Here is a tiny trained network, its code and every weight. The questions are about switching its units off for an input and a target symbol, where a switched-off unit gives its printed mean instead of its output.

import numpy as np


def w(rows, s, z=0):
    codes = np.array(rows[::2]) - 128.0
    scale = np.full(codes.shape[1], s)
    scale[-1] = z or s
    return codes * scale


def f(y):
    return y / 2 * (1 + np.tanh(0.7978845608 * (y + 0.044715 * y**3)))


def softmax(a):
    e = np.exp(a - a.max(-1, keepdims=True))
    return e / e.sum(-1, keepdims=True)


def log_softmax(a):
    a = a - a.max(-1, keepdims=True)
    return a - np.log(np.exp(a).sum(-1, keepdims=True))


def net(x, mask):
    ids = ['γζηθλμξπστφψ'.index(c) for c in x.split()]
    T = len(ids)
    res = E[ids] + P[:T]
    u = 0
    for l in range(3):
        r = res
        for j in range(2):
            rows = slice(2 * j, 2 * j + 2)
            q, k, v = (r @ M[l][rows].T for M in (Q, K, V))
            z = softmax(np.where(np.tri(T) > 0, q @ k.T / 2**0.5, -1e9)) @ v
            o = O[l][rows]
            res = res + np.where(mask[u + j], z, o[:, -1]) @ o[:, :-1]
        u += 2
        y = f(res @ A[l][:, :-1].T + A[l][:, -1])
        res = res + np.where(mask[u : u + 4], y, B[l][:, -1]) @ B[l][:, :-1]
        u += 4
    return log_softmax(res[-1] @ U[:, :-1].T + U[:, -1])


Q, K, V, O, A, B = {}, {}, {}, {}, {}, {}
E = w([
[110,62,103,98],'γ',
[58,72,169,168],'ζ',
[41,163,131,97],'η',
[76,173,104,16],'θ',
[148,6,184,83],'λ',
[116,130,227,160],'μ',
[61,105,145,107],'ξ',
[153,165,113,233],'π',
[79,49,123,196],'σ',
[187,154,176,147],'τ',
[143,102,195,216],'φ',
[72,87,215,150],'ψ',
],0.014)
P = w([
[118,208,2,91],'0',
[164,77,222,96],'1',
[136,83,198,101],'2',
[127,89,190,104],'3',
[124,92,186,103],'4',
[124,105,176,113],'5',
[112,105,164,101],'6',
[112,108,161,100],'7',
[112,138,149,109],'8',
[112,119,151,105],'9',
[107,115,141,107],'10',
[106,105,140,101],'11',
[98,115,126,100],'12',
[103,104,133,96],'13',
],0.008)
Q[0] = w([
[137,5,191,102],'L0H0',
[85,89,255,84],'L0H0',
[66,57,191,133],'L0H1',
[245,140,75,74],'L0H1',
],0.0072)
K[0] = w([
[118,189,29,173],'L0H0',
[147,143,1,130],'L0H0',
[109,190,9,149],'L0H1',
[80,7,115,22],'L0H1',
],0.0069)
V[0] = w([
[2,208,60,80],'L0H0',
[73,101,52,183],'L0H0',
[196,45,132,60],'L0H1',
[181,166,183,167],'L0H1',
],0.0063)
O[0] = w([
[172,214,219,214,179],'L0H0',
[101,90,24,254,254],'L0H0',
[110,42,31,87,109],'L0H1',
[84,182,238,67,108],'L0H1',
],0.0066,0.00073)
A[0] = w([
[173,90,98,48,254],'L0N0',
[202,3,169,1,124],'L0N1',
[82,140,221,118,129],'L0N2',
[85,238,88,23,88],'L0N3',
],0.0059,0.0026)
B[0] = w([
[195,80,137,66,186],'L0N0',
[200,93,69,123,255],'L0N1',
[71,210,139,135,173],'L0N2',
[111,137,254,114,126],'L0N3',
],0.0077,0.0067)
Q[1] = w([
[170,160,51,143],'L1H0',
[175,25,108,157],'L1H0',
[106,171,254,135],'L1H1',
[48,174,177,121],'L1H1',
],0.0073)
K[1] = w([
[194,138,131,190],'L1H0',
[152,150,2,143],'L1H0',
[148,87,98,49],'L1H1',
[79,76,189,77],'L1H1',
],0.0065)
V[1] = w([
[17,46,150,1],'L1H0',
[42,98,31,146],'L1H0',
[109,183,155,65],'L1H1',
[127,15,166,44],'L1H1',
],0.0062)
O[1] = w([
[63,69,190,32,182],'L1H0',
[30,2,69,132,105],'L1H0',
[110,216,193,48,57],'L1H1',
[96,114,225,101,253],'L1H1',
],0.0067,0.0038)
A[1] = w([
[62,118,21,160,11],'L1N0',
[113,183,167,253,254],'L1N1',
[232,32,162,173,235],'L1N2',
[156,178,87,39,109],'L1N3',
],0.0069,0.0046)
B[1] = w([
[64,187,139,198,128],'L1N0',
[103,174,85,2,190],'L1N1',
[32,207,54,91,249],'L1N2',
[150,56,254,143,129],'L1N3',
],0.0071,0.013)
Q[2] = w([
[120,108,255,120],'L2H0',
[56,82,190,131],'L2H0',
[91,102,193,125],'L2H1',
[110,125,186,172],'L2H1',
],0.0077)
K[2] = w([
[234,80,158,109],'L2H0',
[160,73,144,1],'L2H0',
[141,99,111,155],'L2H1',
[120,72,238,188],'L2H1',
],0.0083)
V[2] = w([
[127,153,247,49],'L2H0',
[233,164,97,2],'L2H0',
[129,41,227,117],'L2H1',
[197,241,162,247],'L2H1',
],0.0063)
O[2] = w([
[103,123,106,10,88],'L2H0',
[66,220,234,124,224],'L2H0',
[163,154,52,104,13],'L2H1',
[117,1,217,88,2],'L2H1',
],0.0062,0.0098)
A[2] = w([
[134,140,137,12,2],'L2N0',
[187,13,98,2,139],'L2N1',
[122,187,86,18,18],'L2N2',
[161,223,90,62,66],'L2N3',
],0.0055,0.0047)
B[2] = w([
[150,65,154,177,189],'L2N0',
[197,145,109,71,152],'L2N1',
[166,86,211,161,254],'L2N2',
[254,125,149,231,239],'L2N3',
],0.0073,0.0078)
U = w([
[213,67,126,206,2],'γ',
[75,94,60,136,169],'ζ',
[133,165,94,26,230],'η',
[221,104,190,70,36],'θ',
[191,97,150,104,48],'λ',
[136,163,171,104,70],'μ',
[253,226,82,155,137],'ξ',
[18,142,163,58,131],'π',
[4,117,89,110,237],'σ',
[144,85,111,142,70],'τ',
[143,104,202,237,32],'φ',
[94,155,101,79,162],'ψ',
],0.0064,0.004)

Each question gives the input, a string of symbols that net reads in full, and the target symbol t.
The units are the heads (2 rows each of Q, K, V and O) and the neurons (one row each of A and B). Each row of codes is followed by its name. A weight is (code - 128) times the scale printed after its matrix; where a second scale follows, it is the last column's (O, A, B and U).
mask holds one flag per unit, layer by layer, with each layer's heads first. A switched-off unit (its flag False) gives its mean, the last column of its rows in O or B, instead of its output. The means were averaged over made-up inputs and are rounded, as every weight is.
A unit's drop is (log p(t) with every unit on - log p(t) with that unit switched off) / (log p(t) with every unit on - log p(t) with every unit switched off).
The circuit of an input: a set's keep is (log p(t) with only the set's units on - log p(t) with every unit switched off) / (log p(t) with every unit on - log p(t) with every unit switched off). Starting from the 12 units with the biggest drops (on a tie, the unit counted first), units are removed one at a time, each time the one whose removal leaves the highest keep (on an exact tie, the one counted first), for as long as the keep stays at least 0.8.
units of the circuit, in order: the units of the circuit, biggest drop first
unit that matters most: the unit with the biggest drop
top k neurons: the k neurons with the biggest drops, biggest first
top k neurons in layer l: the k neurons of layer l with the biggest drops, biggest first
which heads matter: for each layer, one digit per head in row order, 1 if its drop is at least 0.15 and else 0, layers parted by /
input σ η λ λ ψ γ λ ψ, target σ: units of the circuit, in order	(L2N3; L0H0; L2N2; L1H0)
input λ π π λ λ ψ λ τ θ ξ, target θ: which heads matter	10 / 11 / 11
input π ψ λ τ λ λ π π π π λ π, target φ: units of the circuit, in order	(L1H0; L1H1; L2H0; L2H1)
input ψ π λ π ζ, target π: top 3 neurons in layer 0	(L0N1; L0N0; L0N2)
input γ η γ ψ ψ λ λ γ ψ λ λ ψ γ, target ζ: unit that matters most	L0H1
input σ π ψ λ π ψ π, target γ: top 2 neurons	(L1N0; L1N2)
input λ λ λ τ γ γ λ π λ η φ λ π τ, target ξ: units of the circuit, in order	(L2H1; L0H1; L2N3; L1H0)
input σ λ ψ σ λ ψ γ ψ λ τ π ψ λ γ, target γ: which heads matter	10 / 11 / 10
input λ λ ξ γ ξ, target ξ: units of the circuit, in order	(L2H1; L0H1; L2N3)
input π λ φ τ, target φ: units of the circuit, in order	(L2H1; L1H0; L2H0; L1H1)
input ψ λ σ ζ τ π λ, target η: units of the circuit, in order	(L0N1; L2N1; L2H0; L1N2)
input λ λ λ σ π π φ, target π: units of the circuit, in order	(L0N1; L2H0; L2N3)
input σ λ λ λ π λ λ ψ λ λ λ π, target γ: which heads matter	11 / 11 / 10
input λ λ η γ σ ψ ψ η λ, target ξ: which heads matter	01 / 00 / 01
input λ π λ ψ, target π: units of the circuit, in order	(L1H1; L2H0; L0H0)
input λ ψ λ λ θ, target θ: which heads matter	10 / 00 / 10
input ξ φ λ λ φ λ λ γ γ λ, target σ: units of the circuit, in order	(L1N2; L2N3; L0H1; L1H0)
input γ γ π λ λ ψ η π λ η φ λ λ γ, target ζ: top 3 neurons in layer 1	(L1N0; L1N2; L1N1)
input η η η π φ λ λ π λ λ ζ τ, target π: unit that matters most	L2H1
input π λ λ η γ, target φ: unit that matters most	L1H0
input π ξ ψ ψ λ λ π λ π η π σ π γ, target φ: top 2 neurons in layer 1	(L1N1; L1N0)
input λ λ π ζ λ γ ψ λ η π λ, target ξ: which heads matter	00 / 00 / 01
input γ γ λ σ λ π, target ζ: top 2 neurons	(L2N3; L2N2)
